Below is a small trained network, with its code and all its weights. Each question gives an input and a class and asks what happens when units are switched off, that is, made to give their printed mean instead of their output.

import numpy as np


def w(rows, s, z=0):
    codes = np.array(rows[::2]) - 128.0
    scale = np.full(codes.shape[1], s)
    scale[-1] = z or s
    return codes * scale


def norm(h):
    return h / np.sqrt((h * h).mean(-1, keepdims=True) + 1e-5)


def f(y):
    return y / 2 * (1 + np.tanh(0.7978845608 * (y + 0.044715 * y**3)))


def log_softmax(a):
    a = a - a.max(-1, keepdims=True)
    return a - np.log(np.exp(a).sum(-1, keepdims=True))


def net(x, mask):
    res = np.array(x, float).reshape(1, 8) / 4 @ E
    u = 0
    for l in range(4):
        y = f(norm(res) @ A[l][:, :-1].T + A[l][:, -1])
        res = res + np.where(mask[u : u + 5], y, B[l][:, -1]) @ B[l][:, :-1]
        u += 5
    return log_softmax(norm(res)[-1] @ U[:, :-1].T + U[:, -1])


A, B = {}, {}
E = w([
[16,183,153,232,158,85],'x0',
[143,107,167,136,136,95],'x1',
[121,141,126,116,132,140],'x2',
[117,143,110,120,125,142],'x3',
[166,82,92,210,85,113],'x4',
[134,120,152,128,137,112],'x5',
[133,130,191,148,171,254],'x6',
[191,227,77,138,197,134],'x7',
],0.0067)
A[0] = w([
[148,188,124,188,127,96,43],'L0N0',
[24,78,152,80,11,127,118],'L0N1',
[164,197,138,145,78,98,5],'L0N2',
[149,183,95,95,108,1,169],'L0N3',
[179,93,108,44,141,151,57],'L0N4',
],0.0077,0.003)
B[0] = w([
[150,81,162,50,171,97,143],'L0N0',
[105,204,240,77,115,96,253],'L0N1',
[202,114,134,82,104,73,113],'L0N2',
[74,247,109,162,73,188,238],'L0N3',
[3,40,21,175,142,63,178],'L0N4',
],0.0069,0.0046)
A[1] = w([
[230,36,95,79,23,184,147],'L1N0',
[196,88,87,27,90,110,7],'L1N1',
[84,110,100,43,57,39,19],'L1N2',
[193,127,60,191,167,94,173],'L1N3',
[96,253,81,101,101,170,229],'L1N4',
],0.0072,0.0015)
B[1] = w([
[56,192,112,109,116,100,206],'L1N0',
[17,79,169,146,233,40,153],'L1N1',
[138,254,50,173,79,94,203],'L1N2',
[112,207,124,19,151,140,162],'L1N3',
[201,82,157,196,143,60,253],'L1N4',
],0.0089,0.0051)
A[2] = w([
[152,93,172,122,134,101,74],'L2N0',
[99,241,125,93,66,95,254],'L2N1',
[213,120,130,120,158,102,129],'L2N2',
[143,77,151,146,111,247,105],'L2N3',
[107,139,124,192,147,97,224],'L2N4',
],0.011,0.0027)
B[2] = w([
[114,66,113,105,104,154,125],'L2N0',
[157,77,156,147,134,206,252],'L2N1',
[115,151,188,85,127,171,139],'L2N2',
[149,106,100,246,28,165,157],'L2N3',
[51,79,76,69,153,183,184],'L2N4',
],0.011,0.012)
A[3] = w([
[157,119,107,144,78,151,178],'L3N0',
[106,184,146,249,120,107,255],'L3N1',
[111,53,83,140,165,112,161],'L3N2',
[172,194,109,127,181,114,101],'L3N3',
[137,25,139,138,94,116,54],'L3N4',
],0.013,0.0027)
B[3] = w([
[191,109,135,177,155,167,208],'L3N0',
[174,122,100,92,159,32,255],'L3N1',
[112,1,129,86,111,140,181],'L3N2',
[98,163,171,105,26,129,156],'L3N3',
[126,193,124,65,67,174,184],'L3N4',
],0.011,0.0069)
U = w([
[1,111,59,111,164,145,160],'0',
[138,244,210,137,60,179,89],'1',
[166,121,142,148,167,228,252],'2',
[225,168,104,239,129,110,9],'3',
],0.009,0.0017)

Each question gives the input, the list of numbers given to net, and the class t.
The units are the neurons (one row each of A and B). Each row of codes is followed by its name. A weight is (code - 128) times the scale printed after its matrix; where a second scale follows, it is the last column's (A, B and U).
mask holds one flag per neuron, layer by layer. A switched-off neuron (its flag False) gives its mean, the last column of its row in B, instead of its output. The means were averaged over made-up inputs and are rounded, as every weight is.
A unit's drop is (log p(t) with every unit on - log p(t) with that unit switched off) / (log p(t) with every unit on - log p(t) with every unit switched off).
The circuit of an input: a set's keep is (log p(t) with only the set's units on - log p(t) with every unit switched off) / (log p(t) with every unit on - log p(t) with every unit switched off). Starting from the 12 units with the biggest drops (on a tie, the unit counted first), units are removed one at a time, each time the one whose removal leaves the highest keep (on an exact tie, the one counted first), for as long as the keep stays at least 0.8.
circuit, biggest first: the units of the circuit, biggest drop first
k most important neurons: the k neurons with the biggest drops, biggest first
k most important neurons of layer l: the k neurons of layer l with the biggest drops, biggest first
input [-8,3,-2,-2,6,3,-4,3], class 0: circuit, biggest first : [L1N1, L1N0]
input [6,-6,8,6,-8,6,0,-8], class 1: circuit, biggest first : [L0N1]
input [-7,-8,5,0,-1,2,2,-5], class 0: 3 most important neurons : [L1N1, L0N3, L0N4]
input [-7,2,-6,3,2,7,8,-8], class 1: circuit, biggest first : [L3N4, L2N1]
input [4,0,-1,8,-5,1,6,0], class 3: 4 most important neurons : [L0N4, L2N3, L2N1, L1N1]
input [4,0,-4,6,-4,-6,-8,1], class 3: circuit, biggest first : [L1N4, L3N1]
input [-6,-4,-1,7,-3,-6,7,-8], class 1: 2 most important neurons of layer 2 : [L2N4, L2N1]
input [-6,0,-1,8,-2,-8,-2,6], class 0: circuit, biggest first : [L0N4, L1N1]
input [3,-2,-8,-4,1,-1,6,6], class 1: 2 most important neurons of layer 3 : [L3N3, L3N0]
input [-1,2,2,8,-4,-8,-7,-7], class 1: 2 most important neurons of layer 2 : [L2N3, L2N1]
input [3,6,-2,1,-8,-6,-4,0], class 2: 2 most important neurons : [L2N1, L2N4]
input [5,3,1,-3,4,3,5,6], class 1: 2 most important neurons : [L1N3, L2N1]
input [-2,-1,-8,5,3,-1,3,-4], class 1: 2 most important neurons of layer 3 : [L3N4, L3N2]
input [6,1,3,-5,-8,0,-2,-3], class 2: circuit, biggest first : [L2N1]
input [-1,5,3,2,-7,-3,-4,-2], class 2: 2 most important neurons : [L2N1, L2N3]
input [-1,2,0,6,2,-1,-6,-5], class 3: 2 most important neurons of layer 1 : [L1N2, L1N4]
input [-1,4,-8,5,-2,-8,5,6], class 1: 2 most important neurons : [L2N1, L3N3]
input [6,7,-5,8,-2,8,-2,3], class 0: 2 most important neurons of layer 0 : [L0N1, L0N3]
input [4,-4,-3,-8,4,-6,7,5], class 3: 4 most important neurons : [L2N1, L2N3, L3N1, L0N4]
input [-7,5,5,-3,6,4,-1,-3], class 0: most important neuron of layer 1 : [L1N1]
